In the rows, zero is written as 128.
Each row is followed by its class.
[200 155 116 131 137 114 118 120 177  93 146 121 164 105 129 137 130 141
 135 119 115  65 122  82 123 119 131 161 154  83 113 146  67 185 101 160
 120 140] -> romun
[177 145 137 149 101 154 135 170 144 158 106 177 114 141 177 136 146  97
 160 108  98 128 138 114 171 116  89 148 139  68  40 122 129 156 122 121
  58 136] -> zodol
[120 125 121 168  99 154 100 162 113 153 133 161 146 122 182 157  82 133
 151 141 103 102 125  88 170 139  74 153 179  87  44 161 119 161 123 141
  48 155] -> Bam
[ 99 158 145 148 101 157 122 180 116 139 135 140 147 134 173 154  71 115
 159 191 127 114 147 109 151 129  85 125 152  75  70 110 114 163 114 129
  98 129] -> momal
[117 145 119 125 114 115  86 153 178  98 131 139 181 127  97 127 157 149
 153 119 114  75 101 111 140 165 118 170 162  55  98 185 124 149 103 189
 128 111] -> Bofe
[118 164  84 143 172  89  80 155 186  92 137 148 217 140 119 135  80 132
 116 106  90  83 139 105 136  97 105 154 188  86  78 182  93 163  96 190
  85 113] -> romun
[131 129  94 152 129 116 107 139 133  98 138 130 165 105 122 120  95 130
 130 150 124  95 127 140 116 119 115 155 172  63  84 148  83 174 102 206
 150 133] -> Pip
[128 129 135 141 129 134 147 126 175 107 143 154 115 129 100  96 163 166
 161 132 176 100  90  50 164 219 176 174 181  88 124 119 168 173 158 149
 153 139] -> Bofe
[120 165 142 145 131 141 143 152 138 159 120 147 164 171 191 137  67 137
 158 140 117  94 124  97 138 165  79 188 184  94  69 151  96 150 120 129
  49 115] -> Nul
[154 162 129 164  92 139 126 152 150 175 136 150 105 120 219 112 127 124
 139 147 106 128  99 103 154 149 103 176 165  65   8 141 144 126 163 120
  78 153] -> rol
[156 142 131 148 131 143 126 142 142 137 139 175 130 124 191 138  75 135
 155 182 140 108 132 116 164 217  96 160 183  60  77 149 115 155 155 162
  76 125] -> Bofe
[158 174 116 138  79 167 125 156 121 186 142 145  96 104 138 134 133 149
 144 149 170  86 102 125 127 132 111 173 116  56  84 153 159 172 132 138
 133 150] -> bul
[111 149 133  99  76 167 116 139 132 146 144 131 138 133 113 134  96 149
 151 137 187 118 117  95 120 119 112 136  89  61 135 117 164 183 115 151
 146 118] -> Fuba
[108 149 116 153 110 134 150 162 172 104 126 148 101 114 111 111 139 120
 159 137 142 100 105 103 142 196 123 168 148 132  99  92 143 169 122 152
 141 143] -> romun
[121 182 151 157 111 131 152 190 117 168 105 129 129 170 207 140  91 131
 126 151 136 129 121 161 141 160  59 162 161 122  99 108  89 134 130 114
  98 171] -> rol
[118 165  67 167 112 128 139 165 136 128 131 143  94 102  81 100 152 131
 145 126 146 113  89 154 154 146 132 184 199 113 101 107 147 168 120 176
 107 142] -> bul
[148 168 146 138 138 122 117 141 149  96 117 150 213 109 137 127 107 131
 146 158 130 109 137 113 144 172 128 152 192  80 132 127  76 161 128 133
 104 126] -> Pip
[110 200 140 132  98 175 116 143 104 173 149 131 117 111  98 123  88 151
 143 147 176  89 110 130 110 119 115 136 102  65 143 146 171 165 115 145
 108 159] -> bul
[111 137 103 163 148 127 167 142 130 139 121 152 140 127 163 139  56 131
 148 153 152 132 128 123 145 143  62 176 148 109  91 120 118 164 129 130
  76 119] -> Pip
[146 150 114 153 122 135 135 132 176  86 152 155 119 119  97  92 150 163
 149 112 159  69  60  79 166 199 147 204 172  81  97 127 192 167 131 171
 132 155] -> Bofe
[117 170 119 112  79 175  99 124 129 184 122 157 148 133 116 148 106 143
 141 125 156  93 102  73 143  99  87 128 115  57 115 157 170 184 107 133
  99 145] -> Bam
[ 98 152 102 144 138 117 145 152 125 133 122 154 134 120  92 110 162 163
 119 126 145 113  85 145 181 171 128 174 169 107  66 114 165 127 130 171
 144 135] -> Bofe
[123  97 133 154 124 149 152 166 133  91 135 139 111 138  99  97 152 147
 129 113 148 103  90  95 173 161 133 151 144  95  72  83 145 158 114 153
 192 148] -> zodol
[ 91 198 139 100  73 136 116 175  89 151 138 100 109 178 119 149  90 154
 114 157 177 123 113  96 113 108 114 108 124  99 172  91 169 186 107 160
 142 158] -> momal
[121 175 104 120  94 137 100 132 137 165 143 184 147 127 139 147  77 140
 134 150 168 101 122 112 107 157  94 128  93  43 106 139 132 162 121 153
 138 128] -> Fuba
[140 133 137 160 110 172 150 173 143 132 134 136 136 145 181 134 104 114
 148 151 132 113 148 102 158 143  96 142 148  75  86 112 118 164 111 135
 104 145] -> zodol
[129 162 121 142 117 131 151 172 139 173 126 141 155 142 169 137  92 123
 141 134 146 140 130 130 165 130  90 170 144 110  66 116 155 168 158 108
  58 131] -> bul
[138 171  85 150 137  94 103 135 170  85 149 117 178 126 133 119  95 139
 105 111  94 101 104 140 126 128 132 171 168 102  80 136  82 158 106 191
 126 119] -> Fuba
[120 187  92 130 108 167 113 156 106 155 137 167 103 151  88 144  57 104
 143 133 161 100 123 117 129 101  78 122 102  57 118 131 184 182 101 153
 105 149] -> bul
[125 154 109 161 148 127 151 148 167 122 122 163  99 116 117 111 142 146
 137 123 151  87  94 116 157 183 130 193 170 134  88 102 147 161 136 141
 134 143] -> romun
[144 154 127 138 119 116  89 102 172 133 125 164 211 104 127 125 124 143
 127 146 129  85 126 114 111 141 140 127 151  51 133 134  65 164 129 152
 150 149] -> Lepig
[129 155 128 111  74 159 106 135 120 172 131 124 127 128 147 125 127 151
 103 177 168 125  96 145 130 145 105 117 149  92 148 125 148 156 126 160
 150 141] -> Bam
[170 156 108 121  86  83 104 192 167  95 164 106 153  99 116 140 156 152
  99 118  76 114 106  92 136 153 127 146 163  90 117 136  65 159 110 171
 128 119] -> Nul
[115  94 106 176 153 141 131 138 150 117 144 131 116 106  66  96 147 155
 155 114 143  77  94 141 172 160 136 211 147  92  67 123 164 146 143 133
 125 118] -> bul
[109 104 129 140 125 132 112 153 121  95 132 159 107 139  87  81 138 144
 151 124 156  99  78 136 159 151 124 145 172 110  88 101 176 145 117 153
 153 129] -> momal
[110 124 137 169 164 130 145  96 122  86 149 187 134 110  96  90 109 141
 163  89 163  67  82  98 156 145 139 173 140 130  79 101 184 140 125 142
  80 167] -> lasut
[135 148 120 143 128 123 170 120 157 146  90 155 170 153 174 135 132 138
 175 112 132 128 119 108 168 166 108 215 169 125  66 138 138 136 146 118
  49 119] -> Bofe
[142 165 115 163 127 113  85 110 153 103 126 140 200 105 101 128 130 137
 117 154  77  86 100 152 138 148 102 141 175  69 122 129  43 132  90 165
 106 139] -> Bam
[132 186 104  91 110 155 104  90 131 163 139 182 149 120 127 136 109 110
 134 132 197  69 101  96 129  89 109 114 122  52 131 120 201 188 116 156
  89 152] -> lasut
[ 94 203 104 103  74 163 119 143 133 160 125 136 134 122  81 124 124 110
 142 144 159 116  90 106 130 114 113 129 107  62 111 117 193 174 114 144
 137 129] -> bul
[142 134 119 146 130 163 133 139 130 116 105 168 153 170 148 125  79  66
 179 124 121 121 152 103 156  90  89 147 167  79  62 116 158 184 110 134
  69 138] -> Pip
[147 159 101 146 149 109  92 126 192  88 153 138 181  86 140 120  83 144
 118 114  92  83 106  73 126 124 115 144 178  83  92 176  75 180 110 176
  94 128] -> romun
[112 149 155 123  68 149 116 143 129 140 146 153 122  93 167 146 130 130
 183 153 177  79 122  98 119 167 130 161 123  92 107 134 163 167 137 157
  84 153] -> lasut
[154 176  92 106  75 166 122 143 120 156 167 107 104  85 109 137 107 133
 115 156 173 123  98 128 132  86 100 133  97  64 135 124 197 172 122 150
 116 134] -> bul
[159 173 127 151 129 121 109  98 152 126 133 153 203  82 143 136 113 141
 137 133  94  72 105  90 124 121 115 135 140  62  81 153  44 154 102 134
 117 150] -> Lepig
[157 147 106 140 139 130 161 157 155 109 137 144 104 106 145 107 131 139
 134 140 162 120 111  88 169 176 153 160 213 148  99  97 134 181 144 156
 127 139] -> romun
[175 186 159 135 134 142 163 158 141 124 110 152 117 138 108  97 159 131
 153 131 143 104 114 125 157 157 150 151 170 119  89  83 105 179 114 152
 150 149] -> romun
[113 108 106 156 123 122 149 152 146 131 153 122 140 132 191 126 112 128
 155 150 164  99 107  92 159 152  87 177 182 102  64 112 142 144 136 123
  97 163] -> rol
[120 174 125 177 115 145 127 139 147 142 128 168 111 120 111 106 137 152
 122 129 134  92  85 116 143 177 137 152 159 120 116 126 135 150 123 135
 147 172] -> Bam
[149 177 106 153 134 125 154 130 132 172 111 180 159 147 187 115  87 135
 131 137 132 122  90 117 160 155  65 147 179 104  70 119 103 160 127 129
  71 136] -> Lepig
[120 198 118 147 118 116 149 148 128 158 116 189 191 136 184 141  65 130
 145 149 140 139 122 103 133 123  74 137 159 114  84 130 107 144 116 133
  73 145] -> Lepig
[146 125 107 160 119 122 182 155 148 126 123 176 132 139 125 100 119 126
 156 113 149 114 121 142 152 167 120 196 154 130  66  74 134 149 129 147
 121 147] -> Nul
[149 140 135 169 156 151 128 120 144 128 121 196 130 119 113  73 112 143
 149 109 150  63  75 153 153 167 113 157 166  97  78 123 124 165 118 150
 141 159] -> Lepig
[ 94 124 148 119 147 126  98 154 147 105 126 167 148 136  93  91  93 137
 124  90 133  98  93 102 161 161 143 132 200 106  95 109 137 182 148 159
 124 138] -> Nul
[184 161 101 164 139 117 122  79 156  84 143 144 195  65 131 130  81 141
 155 149 123  79 104 135 123 131 124 213 160  69  89 143  79 138 126 151
  74 132] -> bul
[162 109 125 142 116 128 109 118 197  87 147 120 203  90 134 116 146 144
 137 128 112  92 132  89 147 156 156 158 145  44 103 135  83 157 130 151
 124 118] -> zodol
[183 113 107 155 143 110 126 149 158 107 155 158  94 129 113 104 142 159
 142  86 141  89  96 136 157 172 128 187 147 109  87 124 128 163 128 149
 120 123] -> Fuba
[135 193 136 121  77 165 117 136 120 179 134 152 107 117  98 142 149 146
 134 145 151 131 104 102 135  89 103 115 101  83 150 133 176 141 103 121
 107 143] -> Bam
[120 152 113 146 139 140 125 158 129 160 105 174 109 158 172 138  62 126
 164 113 135 101 140 115 138 144  78 171 174 118  67 161 127 177 123 162
  45 134] -> romun
[149 135 111 148 152 111 104  99 131  86 115 159 181 104  92 109 110 135
 152 117 109  85 100 125 131 134 108 166 176  62  92 144  76 154 100 169
 102 124] -> Pip
[112 158  84 153 173 104 148 159 149 128 120 179 115 146 103 108 149 162
 128 136 158  98  92 135 176 215 134 181 208 112  76 145 138 136 131 182
 156 112] -> Bofe
[ 97 161 147 167 144 134 126 184 104 144 127 180 136 161 184 156  76 128
 151 147 119  74 126 105 157 181  77 160 159  95  26 156 100 149 117 150
  83 131] -> lasut
[115 128 127 157 107 134 117 148 161 117 110 170 115 126 112  93 162 149
 168 100 154  67  88 131 149 217 146 208 165  85  85 117 152 155 134 175
 118 151] -> zodol
[137 171 121 142 127 124  87 172 177 110 135 119 164 105 109 127 100 105
 138 151  94 110 142 188 129 115 127 155 157  69  87 156  83 169 123 187
 113  98] -> bul
[173 152 147 107 156 109 111 103 162  74 117 132 195 143 124 126 124 146
 138 120 113 102  93 118 141 118 124 167 177  83 104 166  91 141 110 171
 121 100] -> Bofe
[ 99 153 150 150  98 150 106 128 125 131 110 168 168 153 134 129 113 121
 183 146 130  96 112 113 144 163 103 169 170 102  93 128 153 130 112 141
  63 154] -> Bam
[138 133 128 147 113 140 170 150 131 138 140 140 133 130 176 121  65 109
 175 138 121 104 129 113 146 149  89 170 151 104  31 106  99 171 117 157
  66 134] -> Nul
[167 141 153 117 115 130  69 161 131  97 130 107 219 156 126 148 137 148
 119 133  90  62 115 106 159 139 117 139 178  72  84 172  68 157  89 161
 149 132] -> Bam
[ 93 137 110 157 120 139 133 147 144 167 125 139 115 143 209 127  87 115
 137 155 134 120 105  94 148 154  74 146 187  88  62 130 119 151 146 118
  94 151] -> rol
[161 147 100 135 123 105 106 106 141  89 133 117 223 112 136 136 116 147
 115 142 126  89 109 136 124  97 122 166 180  97 124 123  79 144  99 178
 129 150] -> Lepig
[109 127 151 153 124 135 133 186 134 119 141 129 120 130 128  95 138 169
 143 123 150  91  88 123 174 201 117 155 169 137 114 110 150 156 132 108
 117 135] -> momal
[130 154 164 110  89 204 117 111 154 154 133 147  95 118 130 111 110 127
 163 143 192  97  89  81 124  89 113 143  97  39 114 136 204 159 133 109
 154 148] -> rol
[121 186 153 119  61 165 104 184 115 161 154 145  80  84 105 137 116 150
 146 180 172 124 118 152 119  70 106 123  91  50 119 118 173 169 107 170
 138 130] -> momal
[100 132 116 156  94 117 109 193  99 133 137 128 106 116 157 143 128 120
 164 158 114 112 143 157 154 128 116 158 189 117  53 111 132 146 119 171
  68 146] -> momal
[187 140 108 139 116 123 142  97 105 104 127 147 136 125 174 139  79 135
 140 125 131 109 115 139 133 167 100 170 144 116 108 131 125 129 126 168
  72 170] -> Bofe
[145 158 143 135 125 106  91 148 168  97 133 133 216  95 134 134 141 149
 129 134 124  91 130 147 127  98 133 159 178  56 119 137  65 150 102 188
 105 142] -> zodol
[151 159 130 131 123 119 116 143 154 109 121 167 110 123 108 110 166 149
 148 121 134  99  77 128 169 197 141 189 185  93  87 135 165 142 142 174
 110 129] -> Bofe
[144 148 117 152 117 116 121 176 139 126 122 146  90 127 111 109 172 153
 129 108 123  87  69 106 168 240 149 183 187 116  73 129 123 166 159 127
 152 140] -> bul
[120 178  93 120  90 138 131 144 129 152 150 146 106 122 139 153 129 131
 135 158 161  72  87  89 131 152  87 151 107  67  86 135 152 170 100 172
 130 119] -> lasut
[147 128  68 123 137 100 103 140 152 106 152 122 210  80 115 142 105 121
 124 135 128 102 135 140 148  76 122 145 168  74  65 149  92 172 120 176
 117 116] -> bul
[140 155  85 132 129 109 136 125 150 136 115 156 130 155 117 100 178 144
 117 126 148  96  78 134 164 193 144 178 189  92  74 114 161 149 137 182
 159 141] -> Bofe
